Here is a tiny trained network, its code and every weight. The questions are about switching its units off for an input and a target symbol, where a switched-off unit gives its printed mean instead of its output.

import numpy as np


def w(rows, s, z=0):
    codes = np.array(rows[::2]) - 128.0
    scale = np.full(codes.shape[1], s)
    scale[-1] = z or s
    return codes * scale


def norm(h):
    return h / np.sqrt((h * h).mean(-1, keepdims=True) + 1e-5)


def f(y):
    return np.maximum(y, 0)


def softmax(a):
    e = np.exp(a - a.max(-1, keepdims=True))
    return e / e.sum(-1, keepdims=True)


def log_softmax(a):
    a = a - a.max(-1, keepdims=True)
    return a - np.log(np.exp(a).sum(-1, keepdims=True))


def net(x, mask):
    ids = ['ΓΔΘΩαβηλμπσφψ'.index(c) for c in x.split()]
    T = len(ids)
    res = E[ids] + P[:T]
    u = 0
    for l in range(2):
        r = norm(res)
        for j in range(2):
            rows = slice(3 * j, 3 * j + 3)
            q, k, v = (r @ M[l][rows].T for M in (Q, K, V))
            z = softmax(np.where(np.tri(T) > 0, q @ k.T / 3**0.5, -1e9)) @ v
            o = O[l][rows]
            res = res + np.where(mask[u + j], z, o[:, -1]) @ o[:, :-1]
        u += 2
        y = f(norm(res) @ A[l][:, :-1].T + A[l][:, -1])
        res = res + np.where(mask[u : u + 16], y, B[l][:, -1]) @ B[l][:, :-1]
        u += 16
    return log_softmax(norm(res)[-1] @ U[:, :-1].T + U[:, -1])


Q, K, V, O, A, B = {}, {}, {}, {}, {}, {}
E = w([
[128,108,100,112,41],'Γ',
[125,171,103,131,175],'Δ',
[95,117,67,64,103],'Θ',
[65,99,45,158,119],'Ω',
[43,175,107,111,73],'α',
[121,150,169,7,95],'β',
[121,149,197,153,203],'η',
[65,178,123,125,149],'λ',
[147,110,155,88,60],'μ',
[143,91,117,133,113],'π',
[144,124,115,53,144],'σ',
[69,102,119,145,193],'φ',
[133,87,134,223,133],'ψ',
],0.017)
P = w([
[171,208,130,122,99],'0',
[131,171,61,133,87],'1',
[34,129,111,26,193],'2',
[174,189,123,134,154],'3',
[130,165,65,137,86],'4',
[102,55,199,36,198],'5',
[177,182,116,137,172],'6',
[129,163,64,139,90],'7',
[128,5,237,41,168],'8',
],0.011)
Q[0] = w([
[105,181,68,120,197],'L0H0',
[89,196,118,110,186],'L0H0',
[159,249,230,152,254],'L0H0',
[52,176,101,60,55],'L0H1',
[162,159,84,247,155],'L0H1',
[195,131,183,151,195],'L0H1',
],0.0087)
K[0] = w([
[83,153,69,127,157],'L0H0',
[67,154,121,150,123],'L0H0',
[138,182,190,174,254],'L0H0',
[82,108,60,178,103],'L0H1',
[89,137,131,96,170],'L0H1',
[200,192,196,113,160],'L0H1',
],0.0095)
V[0] = w([
[135,196,148,193,115],'L0H0',
[104,178,5,238,152],'L0H0',
[73,158,55,212,66],'L0H0',
[129,65,80,82,174],'L0H1',
[129,124,106,190,172],'L0H1',
[195,186,122,162,88],'L0H1',
],0.0025)
O[0] = w([
[147,162,175,114,14,138],'L0H0',
[99,99,214,217,72,247],'L0H0',
[158,60,100,208,169,225],'L0H0',
[185,157,84,73,251,128],'L0H1',
[118,196,137,144,39,138],'L0H1',
[129,76,173,228,109,156],'L0H1',
],0.0027,0.0013)
A[0] = w([
[55,71,223,113,191,124],'L0N0',
[139,164,85,99,52,132],'L0N1',
[165,126,110,18,58,146],'L0N2',
[128,240,102,82,111,161],'L0N3',
[170,178,143,89,125,3],'L0N4',
[254,187,190,132,190,209],'L0N5',
[105,60,122,123,181,195],'L0N6',
[124,61,88,190,125,165],'L0N7',
[189,206,49,107,105,104],'L0N8',
[145,49,107,159,194,67],'L0N9',
[145,127,140,20,224,142],'L0N10',
[165,131,197,156,187,89],'L0N11',
[145,75,126,238,223,73],'L0N12',
[155,241,120,194,159,120],'L0N13',
[188,98,105,148,75,53],'L0N14',
[181,122,176,238,112,37],'L0N15',
],0.0087,0.005)
B[0] = w([
[150,75,136,39,199,231],'L0N0',
[99,127,41,101,180,210],'L0N1',
[59,128,105,201,162,253],'L0N2',
[175,57,123,208,184,241],'L0N3',
[128,44,64,97,137,139],'L0N4',
[169,183,31,32,130,225],'L0N5',
[114,127,158,73,136,226],'L0N6',
[143,171,122,39,79,212],'L0N7',
[185,120,99,172,238,217],'L0N8',
[151,186,113,160,40,168],'L0N9',
[38,171,101,197,69,250],'L0N10',
[42,48,78,51,117,160],'L0N11',
[172,179,92,214,21,202],'L0N12',
[203,158,81,195,209,205],'L0N13',
[209,150,224,106,168,154],'L0N14',
[98,183,123,183,2,166],'L0N15',
],0.0068,0.0057)
Q[1] = w([
[140,96,145,188,97],'L1H0',
[101,98,185,170,75],'L1H0',
[147,127,203,153,80],'L1H0',
[80,111,99,207,250],'L1H1',
[147,99,198,154,49],'L1H1',
[175,154,181,87,52],'L1H1',
],0.012)
K[1] = w([
[108,144,214,145,59],'L1H0',
[180,145,217,177,80],'L1H0',
[142,187,242,122,140],'L1H0',
[83,47,70,120,254],'L1H1',
[96,107,226,92,78],'L1H1',
[148,182,201,152,94],'L1H1',
],0.01)
V[1] = w([
[105,66,54,95,150],'L1H0',
[139,138,127,206,173],'L1H0',
[173,58,71,54,137],'L1H0',
[102,163,55,114,143],'L1H1',
[128,105,221,95,84],'L1H1',
[93,42,210,2,108],'L1H1',
],0.0051)
O[1] = w([
[124,133,181,124,85,182],'L1H0',
[94,135,96,147,237,157],'L1H0',
[147,79,173,117,116,151],'L1H0',
[150,78,128,132,64,192],'L1H1',
[128,172,4,125,247,27],'L1H1',
[39,179,96,179,198,2],'L1H1',
],0.0046,0.0084)
A[1] = w([
[154,162,177,133,104,2],'L1N0',
[23,79,138,101,130,98],'L1N1',
[149,119,157,157,95,51],'L1N2',
[176,93,92,149,186,142],'L1N3',
[82,145,126,208,161,73],'L1N4',
[59,81,84,121,118,162],'L1N5',
[42,94,126,142,104,73],'L1N6',
[170,107,126,91,76,107],'L1N7',
[189,113,148,150,178,128],'L1N8',
[90,201,115,134,106,67],'L1N9',
[14,82,163,108,155,151],'L1N10',
[81,144,132,170,52,99],'L1N11',
[178,180,247,159,166,91],'L1N12',
[102,152,169,67,198,182],'L1N13',
[140,109,154,185,107,49],'L1N14',
[166,66,146,33,145,108],'L1N15',
],0.013,0.0054)
B[1] = w([
[144,173,115,205,149,130],'L1N0',
[167,129,142,35,213,243],'L1N1',
[162,166,99,139,196,141],'L1N2',
[113,74,214,103,112,227],'L1N3',
[35,128,166,105,117,152],'L1N4',
[179,196,105,160,99,253],'L1N5',
[148,140,103,103,243,188],'L1N6',
[68,113,143,123,106,216],'L1N7',
[104,202,106,94,115,181],'L1N8',
[121,107,155,166,53,144],'L1N9',
[133,110,159,2,157,253],'L1N10',
[81,166,169,118,171,182],'L1N11',
[11,148,14,184,56,135],'L1N12',
[109,138,81,100,235,196],'L1N13',
[224,121,172,106,244,140],'L1N14',
[72,87,122,81,225,235],'L1N15',
],0.0094,0.007)
U = w([
[36,198,197,104,54,90],'Γ',
[173,206,195,208,111,218],'Δ',
[65,237,105,202,196,96],'Θ',
[208,162,131,221,224,116],'Ω',
[102,167,253,194,161,146],'α',
[56,186,11,102,93,26],'β',
[177,66,26,164,146,89],'η',
[80,72,95,224,155,173],'λ',
[133,50,113,143,31,135],'μ',
[211,68,214,171,127,136],'π',
[111,222,151,74,209,145],'σ',
[221,181,189,50,52,2],'φ',
[71,75,149,49,100,150],'ψ',
],0.014,0.0071)

Each question gives the input, a string of symbols that net reads in full, and the target symbol t.
The units are the heads (3 rows each of Q, K, V and O) and the neurons (one row each of A and B). Each row of codes is followed by its name. A weight is (code - 128) times the scale printed after its matrix; where a second scale follows, it is the last column's (O, A, B and U).
mask holds one flag per unit, layer by layer, with each layer's heads first. A switched-off unit (its flag False) gives its mean, the last column of its rows in O or B, instead of its output. The means were averaged over made-up inputs and are rounded, as every weight is.
A unit's drop is (log p(t) with every unit on - log p(t) with that unit switched off) / (log p(t) with every unit on - log p(t) with every unit switched off).
The circuit of an input: a set's keep is (log p(t) with only the set's units on - log p(t) with every unit switched off) / (log p(t) with every unit on - log p(t) with every unit switched off). Starting from the 12 units with the biggest drops (on a tie, the unit counted first), units are removed one at a time, each time the one whose removal leaves the highest keep (on an exact tie, the one counted first), for as long as the keep stays at least 0.8.
units of the circuit, in order: the units of the circuit, biggest drop first
unit that matters most: the unit with the biggest drop
top k neurons: the k neurons with the biggest drops, biggest first
top k neurons in layer l: the k neurons of layer l with the biggest drops, biggest first
which heads matter: for each layer, one digit per head in row order, 1 if its drop is at least 0.15 and else 0, layers parted by /
drop of u: that unit's drop, to one decimal
input α φ η ψ φ β Ω Θ μ, target σ: units of the circuit, in order	L1H1, L1N3
input σ Θ π π π σ Θ η μ, target σ: units of the circuit, in order	L1H1
input Γ ψ π η Ω α β, target β: which heads matter	00 / 00
input ψ Ω ψ β λ, target α: top 2 neurons	L1N3, L1N4
input π σ β μ μ ψ, target σ: top 2 neurons in layer 0	L0N0, L0N12
input Ω ψ β φ ψ Θ α μ, target π: top 4 neurons	L0N2, L0N10, L0N1, L0N5
input Γ π Δ α μ β Ω, target μ: top 4 neurons in layer 0	L0N7, L0N10, L0N2, L0N15
input λ Θ λ μ η ψ, target σ: top 4 neurons	L0N0, L0N12, L0N11, L0N9
input σ π η φ μ, target π: top 3 neurons	L0N2, L0N10, L0N5
input φ Θ ψ Θ φ π μ ψ Γ, target σ: top 2 neurons in layer 0	L0N2, L0N5
input λ ψ η Ω Δ ψ Θ, target λ: top 2 neurons	L1N10, L0N8
input ψ Ω μ φ σ ψ ψ σ, target λ: top 3 neurons in layer 0	L0N2, L0N8, L0N1
input η π β ψ ψ μ α, target α: top 2 neurons	L1N3, L0N3
input ψ ψ η η λ η β, target β: top 3 neurons in layer 0	L0N5, L0N10, L0N13
input λ μ ψ α Δ λ μ λ π, target σ: which heads matter	00 / 01
input ψ Δ π μ Θ Θ π Δ, target Ω: unit that matters most	L0N13
input η α Ω Δ Θ λ ψ α, target Θ: top 2 neurons	L0N0, L1N10
input φ σ σ η σ, target λ: top 4 neurons	L0N2, L0N8, L1N10, L0N3
input η λ π Θ, target λ: top 2 neurons in layer 0	L0N8, L0N3
input Ω Δ σ λ, target Θ: top 2 neurons in layer 0	L0N13, L0N3
input λ β λ α σ Δ φ, target Γ: unit that matters most	L0N12
input Ω σ β α Θ ψ λ, target Θ: top 4 neurons	L1N12, L0N13, L1N8, L1N10
input Γ π Ω ψ Γ, target μ: top 3 neurons	L0N1, L0N10, L0N8
input σ σ Γ, target σ: which heads matter	00 / 00
input ψ Ω Θ Γ, target π: top 2 neurons	L1N3, L0N1
input φ Θ η φ η α Ω, target μ: top 4 neurons in layer 1	L1N1, L1N5, L1N10, L1N13
input μ ψ μ σ, target η: unit that matters most	L0N5
input ψ ψ η π Θ ψ η λ ψ, target ψ: top 2 neurons in layer 0	L0N0, L0N12
input Γ φ μ π λ, target α: top 2 neurons in layer 0	L0N3, L0N10
input ψ ψ σ φ π π α, target α: drop of L0N10	0.3
